Below are the code and all the weights of a small trained network. Each question names an input and a class and asks about switching units off, where a switched-off unit gives its printed mean instead of its output.

import numpy as np


def w(rows, s, z=0):
    codes = np.array(rows[::2]) - 128.0
    scale = np.full(codes.shape[1], s)
    scale[-1] = z or s
    return codes * scale


def norm(h):
    return h / np.sqrt((h * h).mean(-1, keepdims=True) + 1e-5)


def f(y):
    return y / 2 * (1 + np.tanh(0.7978845608 * (y + 0.044715 * y**3)))


def log_softmax(a):
    a = a - a.max(-1, keepdims=True)
    return a - np.log(np.exp(a).sum(-1, keepdims=True))


def net(x, mask):
    res = np.array(x, float).reshape(1, 2) / 4 @ E
    u = 0
    for l in range(2):
        y = f(norm(res) @ A[l][:, :-1].T + A[l][:, -1])
        res = res + np.where(mask[u : u + 7], y, B[l][:, -1]) @ B[l][:, :-1]
        u += 7
    return log_softmax(norm(res)[-1] @ U[:, :-1].T + U[:, -1])


A, B = {}, {}
E = w([
[165,64,117,11,191],'x0',
[99,161,44,85,76],'x1',
],0.011)
A[0] = w([
[144,142,144,154,58,83],'0.n0',
[82,228,53,76,162,3],'0.n1',
[254,132,65,110,127,153],'0.n2',
[91,134,96,107,207,220],'0.n3',
[152,118,213,148,125,181],'0.n4',
[111,99,127,91,172,104],'0.n5',
[118,94,121,195,82,91],'0.n6',
],0.0083,0.0025)
B[0] = w([
[116,173,182,47,248,164],'0.n0',
[117,20,3,172,89,208],'0.n1',
[25,82,188,129,71,214],'0.n2',
[37,134,132,179,94,229],'0.n3',
[151,157,1,124,55,255],'0.n4',
[88,247,152,161,101,209],'0.n5',
[107,171,185,45,248,180],'0.n6',
],0.0078,0.0029)
A[1] = w([
[115,64,102,55,163,248],'1.n0',
[172,126,48,113,252,76],'1.n1',
[211,60,179,214,146,30],'1.n2',
[103,151,135,74,37,225],'1.n3',
[141,180,119,186,91,94],'1.n4',
[53,95,175,123,135,205],'1.n5',
[94,84,169,220,76,218],'1.n6',
],0.014,0.0015)
B[1] = w([
[107,205,187,181,180,254],'1.n0',
[214,77,84,61,122,153],'1.n1',
[58,89,61,165,6,222],'1.n2',
[186,64,154,145,95,227],'1.n3',
[102,118,170,112,208,217],'1.n4',
[110,176,78,114,191,205],'1.n5',
[206,124,114,27,171,215],'1.n6',
],0.013,0.0072)
U = w([
[13,200,198,181,249,211],'0',
[15,21,42,199,32,194],'1',
[236,95,75,63,189,165],'2',
[170,176,173,163,76,13],'3',
[164,180,218,125,24,36],'4',
[155,176,173,148,67,2],'5',
],0.013,0.0059)

Each question gives the input, the list of numbers given to net, and the class t.
The units are the neurons (one row each of A and B). Each row of codes is followed by its name. A weight is (code - 128) times the scale printed after its matrix; where a second scale follows, it is the last column's (A, B and U).
mask holds one flag per neuron, layer by layer. A switched-off neuron (its flag False) gives its mean, the last column of its row in B, instead of its output. The means were averaged over made-up inputs and are rounded, as every weight is.
A unit's drop is (log p(t) with every unit on - log p(t) with that unit switched off) / (log p(t) with every unit on - log p(t) with every unit switched off).
The circuit of an input: a set's keep is (log p(t) with only the set's units on - log p(t) with every unit switched off) / (log p(t) with every unit on - log p(t) with every unit switched off). Starting from the 12 units with the biggest drops (on a tie, the unit counted first), units are removed one at a time, each time the one whose removal leaves the highest keep (on an exact tie, the one counted first), for as long as the keep stays at least 0.8.
circuit, biggest first: the units of the circuit, biggest drop first
top k neurons in layer l: the k neurons of layer l with the biggest drops, biggest first
drop of u: that unit's drop, to one decimal
input [3,-8], class 1: circuit, biggest first -> 1.n2
input [6,7], class 1: top 3 neurons in layer 1 -> 1.n6, 1.n4, 1.n3
input [-3,1], class 2: top 4 neurons in layer 0 -> 0.n0, 0.n6, 0.n2, 0.n3
input [0,1], class 2: top 2 neurons in layer 1 -> 1.n6, 1.n2
input [4,6], class 1: top 2 neurons in layer 1 -> 1.n4, 1.n3
input [4,2], class 0: top 2 neurons in layer 1 -> 1.n0, 1.n5
input [0,-2], class 2: top 2 neurons in layer 1 -> 1.n2, 1.n0
input [5,4], class 0: top 2 neurons in layer 1 -> 1.n0, 1.n2
input [1,-2], class 2: top 2 neurons in layer 0 -> 0.n6, 0.n0
input [-5,-6], class 1: top 3 neurons in layer 1 -> 1.n2, 1.n0, 1.n5
input [2,-3], class 2: drop of 1.n6 -> 0.1
input [-7,2], class 0: drop of 0.n6 -> 0.1
input [1,-8], class 1: drop of 1.n2 -> 0.9
input [-1,-5], class 1: drop of 1.n2 -> 1.0
input [1,-3], class 2: circuit, biggest first -> 0.n4
